In the rows, zero is written as 100.
Known rows, with every way that one mark hangs from another:
pebam(defup(fova(dolela(moga))) vorob): 89 85 66 100 141 86 105 97 86 91 111 103 53 79 131 104 75 90 107 98 126
 87 96 89 93 84
samegu(moga rovif(pebam(defup vorob)) zoref): 86 95 82 140 137 92 84 90 102 117 148 82 59 93 106 121 119 159 87 127
 125 88 139 105 140 95
samegu(moga rovif): 97 116 105 107 95 92 96 109 102 113 131 97 86 118 101 97 109 112 90 122
 131 86 114 98 135 113
rovif(pebam(defup(fova) vorob) samegu(moga(zoref))): 111 97 58 126 156 73 93 111 111 70 141 89 71 106 129 130 114 139 114 82
 152 104 99 85 118 59
defup(fova(dolela pebam) vorob): 145 114 71 85 158 111 75 97 89 94 100 119 65 79 107 86 83 72 120 108 179
 99 95 88 77 127
samegu(moga rovif zoref): 84 102 111 115 107 89 92 108 102 121 141 91 75 118 87 107 113 142 77 134
 146 86 133 105 146 113
defup(fova(dolela(zoref(moga))) vorob): 104 102 107 108 147 102 76 119 67 92 135 119 83 98 109 92 67 78 97 99
 180 92 84 59 76 100
pebam(defup(fova) vorob): 99 110 70 103 134 83 111 93 94 94 93 88 69 79 122 98 96 88 99 83 119 74
 98 97 104 80
defup(fova(dolela(zoref) pebam) vorob): 125 109 78 91 143 109 71 99 74 87 121 127 57 79 115 98 67 62 115 114 180
 102 96 75 74 130
samegu(rovif zoref(moga)): 77 88 122 112 117 100 91 110 97 104 141 81 98 120 90 92 99 130 85 103
 153 101 120 106 113 94
fova(dolela(zoref(moga)) pebam(defup)): 89 79 68 100 119 152 85 81 69 83 137 121 86 91 127 101 78 87 102 110 140
 121 109 88 78 116
defup(fova vorob): 117 120 103 110 127 81 94 110 97 102 101 115 85 91 105 91 91 77 97 92
 151 81 87 82 81 95
moga(zoref): 104 98 97 106 96 97 92 103 107 90 124 102 122 106 107 114 106 107 101
 107 118 102 102 86 105 86
dolela(moga): 79 80 104 106 83 94 109 107 102 93 117 108 90 106 105 101 88 101 98 107
 99 103 94 94 84 89
rovif(pebam(defup(fova) vorob) samegu): 109 95 63 115 159 74 93 99 99 68 105 81 57 88 128 110 96 114 119 53 117
 110 93 108 92 69
pebam(defup(fova(dolela(moga zoref)) vorob)): 78 90 88 127 115 96 90 99 68 93 143 146 61 76 143 116 57 60 85 110 152
 88 96 71 61 96
pebam(vorob): 102 98 89 92 120 89 99 93 102 99 92 83 84 93 96 97 101 114 113 94 102 90
 102 87 109 97
fova(defup dolela(moga zoref) pebam(vorob)): 113 57 57 54 143 109 80 83 69 77 142 112 57 86 116 96 61 112 128 125 127
 120 106 71 89 137
dolela(fova(defup) moga): 101 65 87 92 113 80 107 93 100 80 138 125 88 85 105 100 74 111 114 98
 105 103 100 78 85 113
dolela(fova moga): 76 74 98 114 89 88 111 99 110 82 125 117 76 92 101 106 77 99 117 93 104
 97 96 86 85 96
pebam(defup): 84 100 86 117 97 109 109 83 95 102 104 114 101 86 122 109 99 93 85 97 93
 94 108 108 93 95
rovif(pebam(defup vorob)): 102 94 70 122 131 103 93 82 99 98 107 95 82 76 117 113 109 117 111 93 77
 101 106 101 93 80
samegu(moga rovif(pebam(defup(fova vorob))) zoref): 100 119 97 157 144 85 81 109 97 119 156 116 59 90 116 117 109 118 68 125
 175 78 126 101 111 91
samegu(moga rovif(pebam) zoref): 98 99 108 134 123 94 78 113 102 116 153 86 72 115 89 116 118 150 88 136
 131 103 130 111 137 103
rovif(pebam(defup(fova(dolela) vorob)) samegu): 126 95 68 126 170 94 68 94 89 80 114 126 65 80 135 117 88 96 108 68 148
 114 97 101 71 96

Rows:
90 105 64 98 142 92 89 90 69 89 115 98 55 72 133 114 72 79 103 100 126
 86 105 84 105 95 | pebam(defup(fova(dolela(zoref))) vorob)
95 98 98 98 138 107 85 125 65 82 131 94 81 103 114 93 68 82 99 100 156
 104 84 76 91 92 | defup(fova(dolela(zoref(moga))))
114 67 68 69 152 107 94 82 86 64 143 103 76 82 97 83 69 115 139 91 151
 108 101 55 91 125 | dolela(fova(defup pebam(vorob)) zoref(moga))
139 61 67 79 141 113 67 87 93 85 156 150 103 89 119 103 78 111 119 133
 169 120 106 64 68 129 | fova(defup(vorob) dolela(moga(zoref)) pebam)
93 113 78 137 159 76 87 107 99 107 146 76 42 94 112 115 111 139 87 119
 149 78 127 107 138 79 | samegu(moga rovif(pebam(defup(fova) vorob)) zoref)
101 91 89 151 161 79 85 108 101 96 136 119 56 102 113 126 108 141 81 94
 172 100 114 98 99 86 | rovif(pebam(defup(fova vorob)) samegu(moga zoref))
131 74 81 76 157 133 66 88 66 86 148 138 97 92 109 84 69 102 111 119 173
 118 103 56 71 143 | fova(defup(vorob) dolela(zoref(moga)) pebam)
95 68 86 116 156 77 83 105 109 94 123 75 55 116 85 122 119 185 113 98
 129 118 119 97 134 94 | rovif(pebam(vorob) samegu(moga zoref))
112 85 88 123 122 92 82 118 114 76 148 100 99 125 106 130 118 149 112
 101 133 128 105 87 117 83 | rovif(pebam samegu(moga(zoref)))
121 82 60 72 154 98 92 104 92 78 106 93 35 89 110 86 74 94 137 110 154
 104 92 89 90 106 | defup(fova(dolela(moga) pebam(vorob)))
85 86 53 105 110 113 102 59 96 76 125 110 53 61 120 115 76 89 130 90 123
 92 114 78 95 115 | dolela(fova(pebam(defup vorob)) zoref)
139 81 49 63 157 96 94 72 107 76 113 102 71 70 93 86 85 117 145 91 131
 101 109 80 103 139 | dolela(fova(defup pebam(vorob)))
110 116 100 126 111 98 83 114 100 107 143 95 82 110 100 104 114 123 98
 124 115 102 111 106 122 103 | samegu(moga rovif(pebam))
101 81 105 105 132 95 89 90 84 82 156 142 106 82 102 92 65 102 104 91
 156 95 95 43 74 120 | dolela(fova(defup(vorob)) zoref(moga))
129 56 51 50 159 108 85 81 88 85 119 105 65 85 107 84 77 124 135 122 127
 117 107 83 94 137 | fova(defup dolela(moga) pebam(vorob))
75 63 114 104 134 96 94 110 100 81 120 87 97 130 88 101 96 152 95 71 152
 123 111 101 100 91 | rovif(samegu(zoref(moga)))
117 118 87 143 140 96 91 101 94 99 113 125 84 71 127 109 95 79 92 91 127
 90 93 93 66 76 | rovif(pebam(defup(fova vorob)))
143 87 70 83 146 106 86 70 107 87 121 143 86 66 97 88 81 99 127 96 151
 101 107 71 74 148 | dolela(fova(defup(vorob) pebam))
77 66 84 102 79 110 103 91 97 65 144 125 56 87 110 110 61 82 130 105 131
 113 101 79 73 113 | dolela(fova(pebam) moga zoref)
104 92 56 92 122 119 103 67 101 91 94 98 74 79 114 99 100 106 117 98 114
 95 114 101 94 108 | fova(pebam(defup vorob))
101 89 96 118 142 81 71 99 104 105 129 63 66 90 90 112 107 146 108 106
 117 100 126 109 123 93 | samegu(rovif(pebam(vorob)) zoref)
110 72 79 79 134 120 94 88 82 64 153 119 91 89 100 85 65 101 123 94 148
 118 99 64 81 129 | dolela(fova(defup pebam) zoref(moga))
110 108 79 141 148 84 93 107 100 90 129 126 65 100 126 116 106 114 92 78
 154 100 100 90 88 86 | rovif(pebam(defup(fova vorob)) samegu(moga))
